Below is a small trained network, with its code and all its weights. Each question gives an input and a target symbol and asks what happens when units are switched off, that is, made to give their printed mean instead of their output.

import numpy as np


def w(rows, s, z=0):
    codes = np.array(rows[::2]) - 128.0
    scale = np.full(codes.shape[1], s)
    scale[-1] = z or s
    return codes * scale


def f(y):
    return y / 2 * (1 + np.tanh(0.7978845608 * (y + 0.044715 * y**3)))


def softmax(a):
    e = np.exp(a - a.max(-1, keepdims=True))
    return e / e.sum(-1, keepdims=True)


def log_softmax(a):
    a = a - a.max(-1, keepdims=True)
    return a - np.log(np.exp(a).sum(-1, keepdims=True))


def net(x, mask):
    ids = ['ΓΘΠΩαβδεζημσ'.index(c) for c in x.split()]
    T = len(ids)
    res = E[ids] + P[:T]
    u = 0
    for l in range(3):
        q, k, v = (res @ M[l].T for M in (Q, K, V))
        z = softmax(np.where(np.tri(T) > 0, q @ k.T / 3**0.5, -1e9)) @ v
        res = res + np.where(mask[u], z, O[l][:, -1]) @ O[l][:, :-1]
        u += 1
        y = f(res @ A[l][:, :-1].T + A[l][:, -1])
        res = res + np.where(mask[u : u + 4], y, B[l][:, -1]) @ B[l][:, :-1]
        u += 4
    return log_softmax(res[-1] @ U[:, :-1].T + U[:, -1])


Q, K, V, O, A, B = {}, {}, {}, {}, {}, {}
E = w([
[139,89,145,62],'Γ',
[157,84,162,125],'Θ',
[212,23,182,222],'Π',
[130,7,190,71],'Ω',
[134,120,152,27],'α',
[151,98,70,100],'β',
[189,186,74,207],'δ',
[178,245,83,244],'ε',
[95,86,118,163],'ζ',
[33,169,55,162],'η',
[158,147,211,84],'μ',
[116,143,159,122],'σ',
],0.016)
P = w([
[186,172,117,89],'0',
[27,94,172,153],'1',
[99,218,3,96],'2',
[205,188,138,98],'3',
[11,79,206,175],'4',
[96,238,5,93],'5',
[201,193,145,116],'6',
[13,68,207,178],'7',
[101,235,6,95],'8',
[194,184,157,142],'9',
],0.0066)
Q[0] = w([
[229,70,205,66],'0.h1',
[115,117,109,2],'0.h1',
[229,90,85,240],'0.h1',
],0.0072)
K[0] = w([
[201,197,108,218],'0.h1',
[146,193,173,104],'0.h1',
[195,2,184,134],'0.h1',
],0.0084)
V[0] = w([
[99,78,2,103],'0.h1',
[206,26,47,79],'0.h1',
[117,89,177,201],'0.h1',
],0.0037)
O[0] = w([
[55,154,89,108,2],'0.h1',
[67,148,72,254,199],'0.h1',
[129,41,124,145,218],'0.h1',
],0.0035,0.00071)
A[0] = w([
[77,102,67,56,103],'0.n1',
[75,96,209,38,73],'0.n2',
[43,77,26,161,254],'0.n3',
[79,7,172,83,176],'0.n4',
],0.011,0.0022)
B[0] = w([
[217,39,199,187,153],'0.n1',
[2,158,108,178,208],'0.n2',
[4,161,161,74,160],'0.n3',
[187,220,41,223,244],'0.n4',
],0.0089,0.012)
Q[1] = w([
[142,203,184,129],'1.h1',
[108,76,255,65],'1.h1',
[116,173,50,176],'1.h1',
],0.018)
K[1] = w([
[123,124,169,82],'1.h1',
[106,204,237,116],'1.h1',
[92,24,5,148],'1.h1',
],0.014)
V[1] = w([
[126,98,89,154],'1.h1',
[92,120,131,102],'1.h1',
[136,187,244,162],'1.h1',
],0.011)
O[1] = w([
[123,91,221,105,254],'1.h1',
[111,123,34,141,39],'1.h1',
[134,255,108,95,122],'1.h1',
],0.0076,0.0066)
A[1] = w([
[84,85,77,60,2],'1.n1',
[90,106,117,176,115],'1.n2',
[162,70,85,66,92],'1.n3',
[251,82,95,180,107],'1.n4',
],0.011,0.0066)
B[1] = w([
[136,193,175,199,130],'1.n1',
[132,138,214,106,253],'1.n2',
[212,139,254,154,126],'1.n3',
[122,189,75,89,238],'1.n4',
],0.015,0.0049)
Q[2] = w([
[254,46,131,235],'2.h1',
[75,37,174,155],'2.h1',
[29,211,192,132],'2.h1',
],0.0068)
K[2] = w([
[181,167,199,149],'2.h1',
[145,87,204,126],'2.h1',
[136,142,184,2],'2.h1',
],0.0098)
V[2] = w([
[223,59,107,78],'2.h1',
[48,199,191,2],'2.h1',
[180,130,68,200],'2.h1',
],0.006)
O[2] = w([
[197,3,25,205,2],'2.h1',
[17,112,81,60,208],'2.h1',
[157,140,97,214,133],'2.h1',
],0.005,0.0061)
A[2] = w([
[149,118,123,157,30],'2.n1',
[194,218,135,201,164],'2.n2',
[201,188,53,71,3],'2.n3',
[114,245,212,103,44],'2.n4',
],0.011,0.0036)
B[2] = w([
[254,89,122,183,123],'2.n1',
[135,122,141,38,215],'2.n2',
[100,136,162,215,155],'2.n3',
[179,85,92,161,253],'2.n4',
],0.016,0.022)
U = w([
[100,133,126,161,70],'Γ',
[104,155,162,167,85],'Θ',
[188,173,148,176,25],'Π',
[145,48,255,197,163],'Ω',
[99,181,210,176,101],'α',
[16,107,232,131,254],'β',
[93,98,132,135,83],'δ',
[122,116,68,54,162],'ε',
[69,49,71,133,136],'ζ',
[132,115,64,203,82],'η',
[84,165,79,176,173],'μ',
[60,142,91,124,149],'σ',
],0.0091,0.0071)

Each question gives the input, a string of symbols that net reads in full, and the target symbol t.
The units are the heads (3 rows each of Q, K, V and O) and the neurons (one row each of A and B). Each row of codes is followed by its name. A weight is (code - 128) times the scale printed after its matrix; where a second scale follows, it is the last column's (O, A, B and U).
mask holds one flag per unit, layer by layer, with each layer's heads first. A switched-off unit (its flag False) gives its mean, the last column of its rows in O or B, instead of its output. The means were averaged over made-up inputs and are rounded, as every weight is.
A unit's drop is (log p(t) with every unit on - log p(t) with that unit switched off) / (log p(t) with every unit on - log p(t) with every unit switched off).
The circuit of an input: a set's keep is (log p(t) with only the set's units on - log p(t) with every unit switched off) / (log p(t) with every unit on - log p(t) with every unit switched off). Starting from the 12 units with the biggest drops (on a tie, the unit counted first), units are removed one at a time, each time the one whose removal leaves the highest keep (on an exact tie, the one counted first), for as long as the keep stays at least 0.8.
circuit, biggest first: the units of the circuit, biggest drop first
unit that matters most: the unit with the biggest drop
top k neurons: the k neurons with the biggest drops, biggest first
top k neurons in layer l: the k neurons of layer l with the biggest drops, biggest first
input η μ Ω ε ε α Ω Ω ε ζ, target β: circuit, biggest first	(0.n4)
input ζ β Ω Ω Ω Ω, target Ω: top 2 neurons	(0.n4, 0.n2)
input Γ ε ζ Ω Ω α Ω Ω Ω μ, target η: top 4 neurons	(0.n4, 2.n4, 0.n2, 2.n2)
input Ω Ω Π Ω δ, target Ω: circuit, biggest first	(0.n4, 1.n4)
input α Ω Ω μ Ω Γ, target μ: top 3 neurons in layer 0	(0.n1, 0.n2, 0.n4)
input η Ω Ω Ω Ω Ω Ω Ω Ω β, target Ω: top 4 neurons	(0.n4, 0.n2, 2.n2, 1.n3)
input Ω Θ Π Ω Ω ζ, target ζ: circuit, biggest first	(0.n3, 2.n4, 2.h1, 0.n4)
input Ω ε β Ω Ω Ω Θ β Π η, target ζ: top 4 neurons	(0.n3, 2.n4, 0.n4, 2.n3)
input δ ζ μ μ Ω Ω Ω β, target β: circuit, biggest first	(2.n4, 1.n4)
input Π Π ε Ω, target ε: circuit, biggest first	(0.n4, 2.n2, 2.n3)
input ε Θ ε β, target Ω: top 3 neurons	(2.n3, 0.n2, 0.n4)
input β ε Ω μ α, target Ω: top 2 neurons	(0.n2, 1.n2)
input ε μ Θ Π σ Ω ε σ, target Ω: circuit, biggest first	(1.n4, 2.n4)
input Ω μ μ ε Γ, target Ω: circuit, biggest first	(1.h1, 1.n4, 0.n3, 0.n4)
input β Ω Γ, target β: top 2 neurons	(2.n4, 0.n4)
input δ Ω Ω β Π ε, target ε: top 2 neurons in layer 2	(2.n2, 2.n3)
input μ Ω Ω ε ζ, target Ω: circuit, biggest first	(1.n2, 1.n4)
input β α η ε η, target η: top 4 neurons	(0.n3, 2.n4, 1.n1, 0.n4)
input β μ ε β Ω Ω η, target ζ: top 2 neurons in layer 2	(2.n4, 2.n2)
input δ σ Ω Π Ω α β δ, target β: circuit, biggest first	(0.n4, 2.h1)
input Ω Ω ε ε Γ, target Ω: circuit, biggest first	(0.n4, 1.n4, 1.h1)
input Θ ε ε ε Ω Ω Ω ζ, target Ω: top 3 neurons	(2.n4, 1.n2, 0.n4)
input Ω ε Ω β δ, target β: top 4 neurons	(2.n4, 0.n4, 0.n2, 1.n3)
input Ω η ζ Ω α, target Ω: unit that matters most	2.n4
input Ω Ω Ω Θ β, target β: unit that matters most	2.n4
input Θ β Ω, target β: top 3 neurons	(2.n4, 0.n2, 0.n3)
